Below are the code and all the weights of a small trained network. Each question names an input and a class and asks about switching units off, where a switched-off unit gives its printed mean instead of its output.

import numpy as np


def w(rows, s, z=0):
    codes = np.array(rows[::2]) - 128.0
    scale = np.full(codes.shape[1], s)
    scale[-1] = z or s
    return codes * scale


def norm(h):
    return h / np.sqrt((h * h).mean(-1, keepdims=True) + 1e-5)


def f(y):
    return np.maximum(y, 0)


def log_softmax(a):
    a = a - a.max(-1, keepdims=True)
    return a - np.log(np.exp(a).sum(-1, keepdims=True))


def net(x, mask):
    res = np.array(x, float).reshape(1, 6) / 4 @ E
    u = 0
    for l in range(4):
        y = f(norm(res) @ A[l][:, :-1].T + A[l][:, -1])
        res = res + np.where(mask[u : u + 4], y, B[l][:, -1]) @ B[l][:, :-1]
        u += 4
    return log_softmax(norm(res)[-1] @ U[:, :-1].T + U[:, -1])


A, B = {}, {}
E = w([
[198,36,201,45,204,45,162,119,105,216,180],'x0',
[128,198,89,75,133,121,136,185,127,54,130],'x1',
[148,80,136,80,132,177,38,85,179,183,220],'x2',
[105,117,105,141,92,203,85,122,137,137,173],'x3',
[39,120,123,107,26,222,38,113,180,194,135],'x4',
[210,171,113,9,168,2,123,180,198,132,108],'x5',
],0.0065)
A[0] = w([
[28,114,118,211,2,243,68,95,169,194,89,14],'0.n0',
[182,53,168,237,110,155,151,65,26,169,165,26],'0.n1',
[62,232,72,221,106,160,137,166,117,88,124,52],'0.n2',
[118,133,102,17,159,149,18,77,146,201,227,2],'0.n3',
],0.0045,0.0036)
B[0] = w([
[16,116,177,143,129,107,20,147,175,145,115,255],'0.n0',
[106,136,125,180,163,58,200,61,100,201,156,194],'0.n1',
[182,200,167,97,1,164,154,126,85,116,145,212],'0.n2',
[226,88,179,173,20,144,141,137,218,103,185,190],'0.n3',
],0.0073,0.0059)
A[1] = w([
[121,253,107,173,111,218,150,132,75,9,35,8],'1.n0',
[106,50,143,174,167,134,182,66,100,137,126,49],'1.n1',
[185,174,158,57,186,25,163,127,152,133,39,3],'1.n2',
[143,91,122,167,170,129,171,74,93,174,150,8],'1.n3',
],0.006,0.0029)
B[1] = w([
[203,178,79,158,18,102,181,137,129,25,169,254],'1.n0',
[128,110,170,168,254,125,165,93,102,122,212,186],'1.n1',
[94,143,100,122,116,134,86,192,87,171,79,231],'1.n2',
[121,165,164,166,124,114,177,111,83,126,131,175],'1.n3',
],0.0087,0.0057)
A[2] = w([
[127,133,6,56,216,57,115,254,100,194,25,2],'2.n0',
[164,84,157,3,119,71,135,104,131,151,179,98],'2.n1',
[192,69,93,7,160,136,104,96,180,107,220,18],'2.n2',
[105,10,93,172,235,162,222,66,106,107,139,61],'2.n3',
],0.0054,0.0034)
B[2] = w([
[179,88,209,99,228,81,52,60,82,112,52,253],'2.n0',
[143,150,85,121,125,148,168,178,206,110,114,203],'2.n1',
[134,65,115,120,64,215,187,164,174,116,140,176],'2.n2',
[150,165,165,223,147,175,152,100,68,182,254,205],'2.n3',
],0.0081,0.0043)
A[3] = w([
[92,118,140,127,86,160,131,109,155,146,104,84],'3.n0',
[138,134,115,160,141,102,146,112,86,136,121,39],'3.n1',
[3,111,114,138,111,172,62,118,130,135,123,6],'3.n2',
[84,133,135,139,103,126,89,111,119,92,141,131],'3.n3',
],0.011,0.0022)
B[3] = w([
[114,113,135,98,203,159,120,131,133,136,119,204],'3.n0',
[82,133,163,103,84,117,108,154,219,189,254,184],'3.n1',
[9,151,101,127,234,216,65,61,91,145,2,255],'3.n2',
[92,136,7,105,150,114,115,44,90,129,57,213],'3.n3',
],0.008,0.0067)
U = w([
[139,186,37,157,13,112,209,154,65,34,129,136],'0',
[98,111,178,211,183,120,198,99,54,183,245,87],'1',
[178,109,147,74,188,62,107,160,64,123,53,196],'2',
[176,54,119,76,76,182,136,184,207,140,184,1],'3',
[7,136,83,157,137,213,51,66,102,138,70,206],'4',
],0.012,0.00087)

Each question gives the input, the list of numbers given to net, and the class t.
The units are the neurons (one row each of A and B). Each row of codes is followed by its name. A weight is (code - 128) times the scale printed after its matrix; where a second scale follows, it is the last column's (A, B and U).
mask holds one flag per neuron, layer by layer. A switched-off neuron (its flag False) gives its mean, the last column of its row in B, instead of its output. The means were averaged over made-up inputs and are rounded, as every weight is.
A unit's drop is (log p(t) with every unit on - log p(t) with that unit switched off) / (log p(t) with every unit on - log p(t) with every unit switched off).
The circuit of an input: a set's keep is (log p(t) with only the set's units on - log p(t) with every unit switched off) / (log p(t) with every unit on - log p(t) with every unit switched off). Starting from the 12 units with the biggest drops (on a tie, the unit counted first), units are removed one at a time, each time the one whose removal leaves the highest keep (on an exact tie, the one counted first), for as long as the keep stays at least 0.8.
units of the circuit, in order: the units of the circuit, biggest drop first
top k neurons: the k neurons with the biggest drops, biggest first
k most important neurons of layer l: the k neurons of layer l with the biggest drops, biggest first
drop of u: that unit's drop, to one decimal
input [-5,-2,-4,4,-2,-3], class 0: units of the circuit, in order -> [1.n0]
input [-8,-3,1,6,0,8], class 0: top 3 neurons -> [1.n0 3.n2 0.n2]
input [-7,0,-5,-3,2,-5], class 0: top 2 neurons -> [1.n0 0.n2]
input [-2,-2,-2,-5,-3,-8], class 1: top 2 neurons -> [0.n1 1.n1]
input [4,-7,-4,-5,5,-7], class 1: top 3 neurons -> [0.n1 1.n1 2.n3]
input [-4,-3,-2,-1,2,3], class 0: 2 most important neurons of layer 1 -> [1.n0 1.n2]
input [-4,-6,6,-7,-2,2], class 3: units of the circuit, in order -> [0.n1 3.n2]
input [4,6,3,3,-5,-2], class 3: 2 most important neurons of layer 2 -> [2.n2 2.n1]
input [7,-2,0,-6,5,3], class 3: 2 most important neurons of layer 0 -> [0.n3 0.n1]
input [-7,-8,5,4,-7,-2], class 1: top 4 neurons -> [0.n1 1.n1 2.n3 1.n2]
input [-8,7,1,-1,0,-1], class 0: drop of 1.n0 -> 0.1
input [4,-5,2,-7,5,5], class 3: drop of 0.n3 -> 0.6
input [1,-2,8,-8,0,-1], class 3: drop of 1.n0 -> 0.0
input [-7,5,-4,-8,5,-1], class 0: most important neuron of layer 1 -> [1.n0]
